Here is a tiny trained network, its code and every weight. The questions are about switching its units off for an input and a target symbol, where a switched-off unit gives its printed mean instead of its output.

import numpy as np


def w(rows, s, z=0):
    codes = np.array(rows[::2]) - 128.0
    scale = np.full(codes.shape[1], s)
    scale[-1] = z or s
    return codes * scale


def norm(h):
    return h / np.sqrt((h * h).mean(-1, keepdims=True) + 1e-5)


def f(y):
    return np.maximum(y, 0)


def softmax(a):
    e = np.exp(a - a.max(-1, keepdims=True))
    return e / e.sum(-1, keepdims=True)


def log_softmax(a):
    a = a - a.max(-1, keepdims=True)
    return a - np.log(np.exp(a).sum(-1, keepdims=True))


def net(x, mask):
    ids = ['ηλμπτφω'.index(c) for c in x.split()]
    T = len(ids)
    res = E[ids] + P[:T]
    r = norm(res)
    for j in range(3):
        rows = slice(3 * j, 3 * j + 3)
        q, k, v = (r @ M[0][rows].T for M in (Q, K, V))
        z = softmax(np.where(np.tri(T) > 0, q @ k.T / 3**0.5, -1e9)) @ v
        o = O[0][rows]
        res = res + np.where(mask[j], z, o[:, -1]) @ o[:, :-1]
    y = f(norm(res) @ A[0][:, :-1].T + A[0][:, -1])
    res = res + np.where(mask[3:11], y, B[0][:, -1]) @ B[0][:, :-1]
    return log_softmax(norm(res)[-1] @ U[:, :-1].T + U[:, -1])


Q, K, V, O, A, B = {}, {}, {}, {}, {}, {}
E = w([
[63,90,88,130],'η',
[182,100,68,209],'λ',
[86,127,158,159],'μ',
[229,167,52,100],'π',
[159,70,196,130],'τ',
[140,90,124,75],'φ',
[115,5,139,54],'ω',
],0.021)
P = w([
[123,223,2,68],'0',
[109,105,55,178],'1',
[94,91,118,180],'2',
[90,102,137,165],'3',
[91,114,149,154],'4',
[94,123,161,146],'5',
[95,131,168,137],'6',
[98,137,176,131],'7',
[102,142,184,126],'8',
[105,147,186,116],'9',
[102,152,191,104],'10',
[105,158,201,93],'11',
[107,161,206,88],'12',
[110,162,194,90],'13',
],0.01)
Q[0] = w([
[109,229,175,81],'h1',
[64,129,122,226],'h1',
[29,121,137,96],'h1',
[155,204,199,137],'h2',
[39,154,128,97],'h2',
[163,69,119,122],'h2',
[157,47,123,203],'h3',
[114,168,188,87],'h3',
[66,127,2,169],'h3',
],0.0078)
K[0] = w([
[51,152,45,148],'h1',
[174,75,112,90],'h1',
[233,161,39,254],'h1',
[110,180,203,150],'h2',
[52,98,63,101],'h2',
[209,51,144,155],'h2',
[81,49,167,148],'h3',
[59,187,158,48],'h3',
[169,124,59,160],'h3',
],0.009)
V[0] = w([
[154,131,19,114],'h1',
[137,148,100,83],'h1',
[187,107,130,137],'h1',
[128,147,197,110],'h2',
[31,126,66,103],'h2',
[61,165,145,102],'h2',
[87,136,253,228],'h3',
[78,91,146,188],'h3',
[201,150,96,185],'h3',
],0.012)
O[0] = w([
[131,99,74,174,80],'h1',
[51,126,164,85,80],'h1',
[179,123,211,252,189],'h1',
[152,134,166,197,132],'h2',
[209,29,91,199,60],'h2',
[125,82,254,207,56],'h2',
[165,134,121,208,253],'h3',
[40,159,74,47,221],'h3',
[223,168,207,30,103],'h3',
],0.0055,0.0065)
A[0] = w([
[179,19,127,157,24],'n1',
[44,116,132,254,212],'n2',
[168,75,167,62,144],'n3',
[92,124,217,95,138],'n4',
[197,28,168,146,231],'n5',
[90,174,131,35,106],'n6',
[247,125,126,84,108],'n7',
[119,199,123,240,3],'n8',
],0.0097,0.0054)
B[0] = w([
[158,92,78,247,149],'n1',
[191,125,130,97,254],'n2',
[99,147,137,166,175],'n3',
[96,109,79,118,202],'n4',
[102,154,124,126,245],'n5',
[174,81,66,191,141],'n6',
[141,139,221,106,159],'n7',
[149,95,109,136,155],'n8',
],0.016,0.0094)
U = w([
[134,122,65,213,147],'η',
[147,70,10,13,247],'λ',
[100,61,96,96,1],'μ',
[167,53,163,116,36],'π',
[126,167,97,147,145],'τ',
[104,139,172,57,176],'φ',
[116,139,183,250,106],'ω',
],0.013,0.0039)

Each question gives the input, a string of symbols that net reads in full, and the target symbol t.
The units are the heads (3 rows each of Q, K, V and O) and the neurons (one row each of A and B). Each row of codes is followed by its name. A weight is (code - 128) times the scale printed after its matrix; where a second scale follows, it is the last column's (O, A, B and U).
mask holds one flag per unit, heads first, then neurons. A switched-off unit (its flag False) gives its mean, the last column of its rows in O or B, instead of its output. The means were averaged over made-up inputs and are rounded, as every weight is.
A unit's drop is (log p(t) with every unit on - log p(t) with that unit switched off) / (log p(t) with every unit on - log p(t) with every unit switched off).
The circuit of an input: a set's keep is (log p(t) with only the set's units on - log p(t) with every unit switched off) / (log p(t) with every unit on - log p(t) with every unit switched off). Starting from all 11 units, units are removed one at a time, each time the one whose removal leaves the highest keep (on an exact tie, the one counted first), for as long as the keep stays at least 0.8.
circuit, biggest first: the units of the circuit, biggest drop first
most important unit: the unit with the biggest drop
top k neurons: the k neurons with the biggest drops, biggest first
which heads matter: for each layer, one digit per head in row order, 1 if its drop is at least 0.15 and else 0, layers parted by /
drop when u is switched off: that unit's drop, to one decimal
input τ λ μ τ φ τ π τ, target φ: circuit, biggest first	(h2 n1 n5)
input ω τ λ μ, target λ: circuit, biggest first	(n2)
input τ λ π, target φ: circuit, biggest first	(n7 h3)
input λ λ λ π λ λ τ λ λ μ τ, target η: circuit, biggest first	(h3 n7 n4)
input λ τ φ λ π τ λ λ, target φ: circuit, biggest first	(h3 n7 h2 n1)
input τ τ φ τ μ π τ ω ω λ, target λ: circuit, biggest first	(n3 h2 n2)
input τ λ μ τ λ τ μ τ λ τ τ τ μ λ, target ω: circuit, biggest first	(h3 n2 n7)
input λ τ τ, target η: which heads matter	010
input λ τ τ λ τ τ τ λ τ τ τ η τ λ, target ω: circuit, biggest first	(h3 h1 n7)
input λ ω τ τ τ λ φ, target η: top 2 neurons	(n2 n6)
input τ λ τ τ λ τ, target φ: circuit, biggest first	(h2 n1)
input π λ λ μ, target λ: which heads matter	000
input ω τ τ λ μ ω τ η τ λ η, target η: which heads matter	110
input τ τ τ λ τ π λ τ τ τ λ τ τ, target ω: top 3 neurons	(n2 n3 n7)
input τ τ τ ω τ τ τ τ τ φ τ τ μ φ, target η: most important unit	n6
input λ ω η ω ω τ τ τ μ, target π: circuit, biggest first	(n2 h2)
input τ τ τ τ λ, target λ: circuit, biggest first	(n3 n2)
input ω τ λ ω τ τ τ τ λ τ τ μ, target π: drop when n5 is switched off	0.1
input φ τ τ τ λ η λ λ τ η, target η: drop when h3 is switched off	0.2
input τ λ λ λ λ π η τ τ μ τ ω η λ, target φ: drop when n7 is switched off	0.2
